Here is a tiny trained network, its code and every weight. The questions are about switching its units off for an input and a class, where a switched-off unit gives its printed mean instead of its output.

import numpy as np


def w(rows, s, z=0):
    codes = np.array(rows[::2]) - 128.0
    scale = np.full(codes.shape[1], s)
    scale[-1] = z or s
    return codes * scale


def f(y):
    return np.maximum(y, 0)


def log_softmax(a):
    a = a - a.max(-1, keepdims=True)
    return a - np.log(np.exp(a).sum(-1, keepdims=True))


def net(x, mask):
    res = np.array(x, float).reshape(1, 5) / 4 @ E
    y = f(res @ A[0][:, :-1].T + A[0][:, -1])
    res = res + np.where(mask, y, B[0][:, -1]) @ B[0][:, :-1]
    return log_softmax(res[-1] @ U[:, :-1].T + U[:, -1])


A, B = {}, {}
E = w([
[95,48,119],'x0',
[21,192,102],'x1',
[109,3,202],'x2',
[64,44,27],'x3',
[46,165,234],'x4',
],0.0058)
A[0] = w([
[121,187,177,119],'N0',
[153,115,95,20],'N1',
[96,114,154,87],'N2',
[33,147,2,120],'N3',
[82,112,168,91],'N4',
[167,164,116,47],'N5',
[211,96,157,254],'N6',
[60,94,231,124],'N7',
[153,150,186,171],'N8',
[128,235,200,78],'N9',
[140,121,152,110],'N10',
[73,98,163,80],'N11',
],0.017,0.0042)
B[0] = w([
[196,151,135,200],'N0',
[106,113,164,147],'N1',
[104,164,128,157],'N2',
[92,22,240,255],'N3',
[97,189,114,174],'N4',
[100,104,185,164],'N5',
[98,52,41,238],'N6',
[67,253,62,240],'N7',
[176,118,94,203],'N8',
[253,148,145,242],'N9',
[131,124,102,148],'N10',
[69,183,127,179],'N11',
],0.032,0.009)
U = w([
[160,87,57,106],'0',
[254,156,108,89],'1',
[133,85,186,83],'2',
[112,200,107,86],'3',
[146,75,101,253],'4',
],0.0072,0.0047)

Each question gives the input, the list of numbers given to net, and the class t.
The units are the neurons (one row each of A and B). Each row of codes is followed by its name. A weight is (code - 128) times the scale printed after its matrix; where a second scale follows, it is the last column's (A, B and U).
mask holds one flag per neuron, in row order. A switched-off neuron (its flag False) gives its mean, the last column of its row in B, instead of its output. The means were averaged over made-up inputs and are rounded, as every weight is.
A unit's drop is (log p(t) with every unit on - log p(t) with that unit switched off) / (log p(t) with every unit on - log p(t) with every unit switched off).
The circuit of an input: a set's keep is (log p(t) with only the set's units on - log p(t) with every unit switched off) / (log p(t) with every unit on - log p(t) with every unit switched off). Starting from all 12 units, units are removed one at a time, each time the one whose removal leaves the highest keep (on an exact tie, the one counted first), for as long as the keep stays at least 0.8.
units of the circuit, in order: the units of the circuit, biggest drop first
most important unit: the unit with the biggest drop
top k neurons: the k neurons with the biggest drops, biggest first
drop of u: that unit's drop, to one decimal
input [0,-5,-2,-1,1], class 0: units of the circuit, in order => [N3, N6, N9]
input [-2,-4,6,4,-2], class 0: units of the circuit, in order => [N3, N6]
input [-5,-2,6,-2,0], class 0: units of the circuit, in order => [N6, N3]
input [-5,4,2,1,0], class 2: units of the circuit, in order => [N7, N6]
input [1,-7,-1,-1,-4], class 0: units of the circuit, in order => [N6]
input [-6,5,7,2,-4], class 2: top 3 neurons => [N7, N6, N8]
input [-2,0,7,-6,-4], class 0: units of the circuit, in order => [N6, N3]
input [-1,-6,-4,3,-8], class 4: top 2 neurons => [N6, N7]
input [-6,-2,7,-5,5], class 1: top 3 neurons => [N9, N8, N0]
input [3,-8,7,-3,-6], class 0: top 2 neurons => [N6, N3]
input [-3,7,0,-2,8], class 1: top 2 neurons => [N9, N0]
input [7,-2,3,-6,-5], class 0: top 2 neurons => [N3, N6]
input [-6,8,-6,4,-1], class 2: drop of N3 => 0.4
input [3,-4,-1,8,2], class 2: drop of N6 => 0.1
input [2,-7,-1,-4,0], class 0: drop of N3 => 0.3
input [-5,-3,8,-7,-3], class 0: most important unit => N6
